Below are the code and all the weights of a small trained network. Each question names an input and a class and asks about switching units off, where a switched-off unit gives its printed mean instead of its output.

import numpy as np


def w(rows, s, z=0):
    codes = np.array(rows[::2]) - 128.0
    scale = np.full(codes.shape[1], s)
    scale[-1] = z or s
    return codes * scale


def norm(h):
    return h / np.sqrt((h * h).mean(-1, keepdims=True) + 1e-5)


def f(y):
    return np.maximum(y, 0)


def log_softmax(a):
    a = a - a.max(-1, keepdims=True)
    return a - np.log(np.exp(a).sum(-1, keepdims=True))


def net(x, mask):
    res = np.array(x, float).reshape(1, 7) / 4 @ E
    u = 0
    for l in range(2):
        y = f(norm(res) @ A[l][:, :-1].T + A[l][:, -1])
        res = res + np.where(mask[u : u + 8], y, B[l][:, -1]) @ B[l][:, :-1]
        u += 8
    return log_softmax(norm(res)[-1] @ U[:, :-1].T + U[:, -1])


A, B = {}, {}
E = w([
[114,127,127,119,131],'x0',
[84,158,79,197,158],'x1',
[131,130,129,129,130],'x2',
[161,82,3,80,46],'x3',
[97,123,191,202,8],'x4',
[143,19,126,228,163],'x5',
[125,124,130,122,131],'x6',
],0.0041)
A[0] = w([
[101,229,62,211,103,217],'0.n1',
[1,132,180,180,42,51],'0.n2',
[170,184,134,57,110,155],'0.n3',
[161,120,152,144,208,69],'0.n4',
[88,136,140,154,35,2],'0.n5',
[82,118,166,141,190,93],'0.n6',
[25,170,68,160,189,133],'0.n7',
[170,84,46,98,93,131],'0.n8',
],0.0072,0.0037)
B[0] = w([
[149,100,177,36,146,255],'0.n1',
[254,134,105,156,112,219],'0.n2',
[144,86,166,118,119,219],'0.n3',
[151,121,100,122,109,172],'0.n4',
[223,148,71,200,128,167],'0.n5',
[117,163,133,142,99,175],'0.n6',
[100,68,151,99,102,209],'0.n7',
[35,164,177,172,133,239],'0.n8',
],0.008,0.0043)
A[1] = w([
[150,200,216,200,168,5],'1.n1',
[151,73,157,142,154,185],'1.n2',
[123,129,63,39,243,159],'1.n3',
[254,101,196,119,84,51],'1.n4',
[119,94,20,100,37,197],'1.n5',
[152,80,73,241,183,160],'1.n6',
[188,121,122,42,125,160],'1.n7',
[90,94,249,82,168,146],'1.n8',
],0.0072,0.0021)
B[1] = w([
[105,231,15,138,207,171],'1.n1',
[35,164,113,41,24,197],'1.n2',
[248,109,114,232,85,210],'1.n3',
[80,49,53,85,134,249],'1.n4',
[96,249,114,208,239,183],'1.n5',
[157,188,253,35,67,195],'1.n6',
[81,114,199,140,79,209],'1.n7',
[92,121,60,192,93,254],'1.n8',
],0.0057,0.006)
U = w([
[140,139,141,138,118,183],'0',
[250,135,141,166,142,138],'1',
[99,216,134,165,157,99],'2',
[140,136,211,86,127,124],'3',
[129,124,129,131,121,132],'4',
[108,65,113,105,139,120],'5',
[133,125,133,121,122,119],'6',
[152,73,85,73,236,10],'7',
],0.014,0.011)

Each question gives the input, the list of numbers given to net, and the class t.
The units are the neurons (one row each of A and B). Each row of codes is followed by its name. A weight is (code - 128) times the scale printed after its matrix; where a second scale follows, it is the last column's (A, B and U).
mask holds one flag per neuron, layer by layer. A switched-off neuron (its flag False) gives its mean, the last column of its row in B, instead of its output. The means were averaged over made-up inputs and are rounded, as every weight is.
A unit's drop is (log p(t) with every unit on - log p(t) with that unit switched off) / (log p(t) with every unit on - log p(t) with every unit switched off).
The circuit of an input: a set's keep is (log p(t) with only the set's units on - log p(t) with every unit switched off) / (log p(t) with every unit on - log p(t) with every unit switched off). Starting from the 12 units with the biggest drops (on a tie, the unit counted first), units are removed one at a time, each time the one whose removal leaves the highest keep (on an exact tie, the one counted first), for as long as the keep stays at least 0.8.
units of the circuit, in order: the units of the circuit, biggest drop first
k most important neurons: the k neurons with the biggest drops, biggest first
k most important neurons of layer l: the k neurons of layer l with the biggest drops, biggest first
input [5,-1,-1,-1,2,6,-4], class 3: 3 most important neurons : (1.n6, 0.n1, 1.n8)
input [6,2,-1,-6,-5,8,2], class 3: most important neuron of layer 1 : (1.n6)
input [-5,2,-6,4,8,1,-2], class 1: units of the circuit, in order : (0.n5, 0.n2)
input [-7,3,4,-6,-8,0,5], class 1: 2 most important neurons of layer 1 : (1.n3, 1.n4)
input [-6,-3,3,1,-5,7,5], class 3: 2 most important neurons : (1.n6, 0.n1)
input [3,8,5,0,8,6,-7], class 1: 4 most important neurons : (0.n2, 0.n5, 0.n8, 1.n7)
input [-3,-2,6,8,-7,-3,5], class 2: 4 most important neurons : (1.n5, 0.n8, 0.n1, 0.n2)
input [7,-3,-5,-8,3,8,-5], class 2: 2 most important neurons : (1.n1, 0.n7)
input [-3,-1,-4,1,-5,-2,-2], class 1: 2 most important neurons of layer 0 : (0.n1, 0.n7)
input [4,7,-4,2,-7,0,3], class 1: 4 most important neurons : (1.n3, 1.n4, 0.n3, 1.n2)
input [0,-7,4,-7,-5,2,4], class 2: 3 most important neurons : (0.n1, 1.n1, 0.n6)
input [-2,-8,3,-5,0,-3,1], class 5: units of the circuit, in order : (0.n8, 1.n4, 1.n6)
input [3,-7,5,7,-1,-1,-3], class 2: 4 most important neurons : (1.n5, 0.n1, 0.n8, 1.n4)
input [-3,8,-2,-3,-4,-3,-7], class 5: units of the circuit, in order : (0.n7)
input [-7,-4,7,3,-5,8,-1], class 3: units of the circuit, in order : (1.n6, 0.n1, 0.n8)
input [2,4,6,-3,6,0,2], class 1: 2 most important neurons : (0.n2, 0.n5)
input [3,3,2,-3,-2,8,-6], class 3: 2 most important neurons : (1.n6, 0.n8)
input [-6,-5,-5,8,7,1,8], class 2: 2 most important neurons : (1.n5, 0.n8)
input [3,-4,2,-8,-8,-3,-2], class 1: 2 most important neurons : (1.n3, 0.n8)
input [-5,-7,-2,2,8,0,3], class 1: 3 most important neurons of layer 0 : (0.n5, 0.n2, 0.n1)
input [6,3,1,-4,-7,4,3], class 1: units of the circuit, in order : (1.n3)
input [5,-6,-5,-2,-6,5,6], class 1: 2 most important neurons of layer 0 : (0.n3, 0.n7)
input [2,-1,1,-2,2,8,-8], class 3: 3 most important neurons of layer 1 : (1.n6, 1.n8, 1.n3)
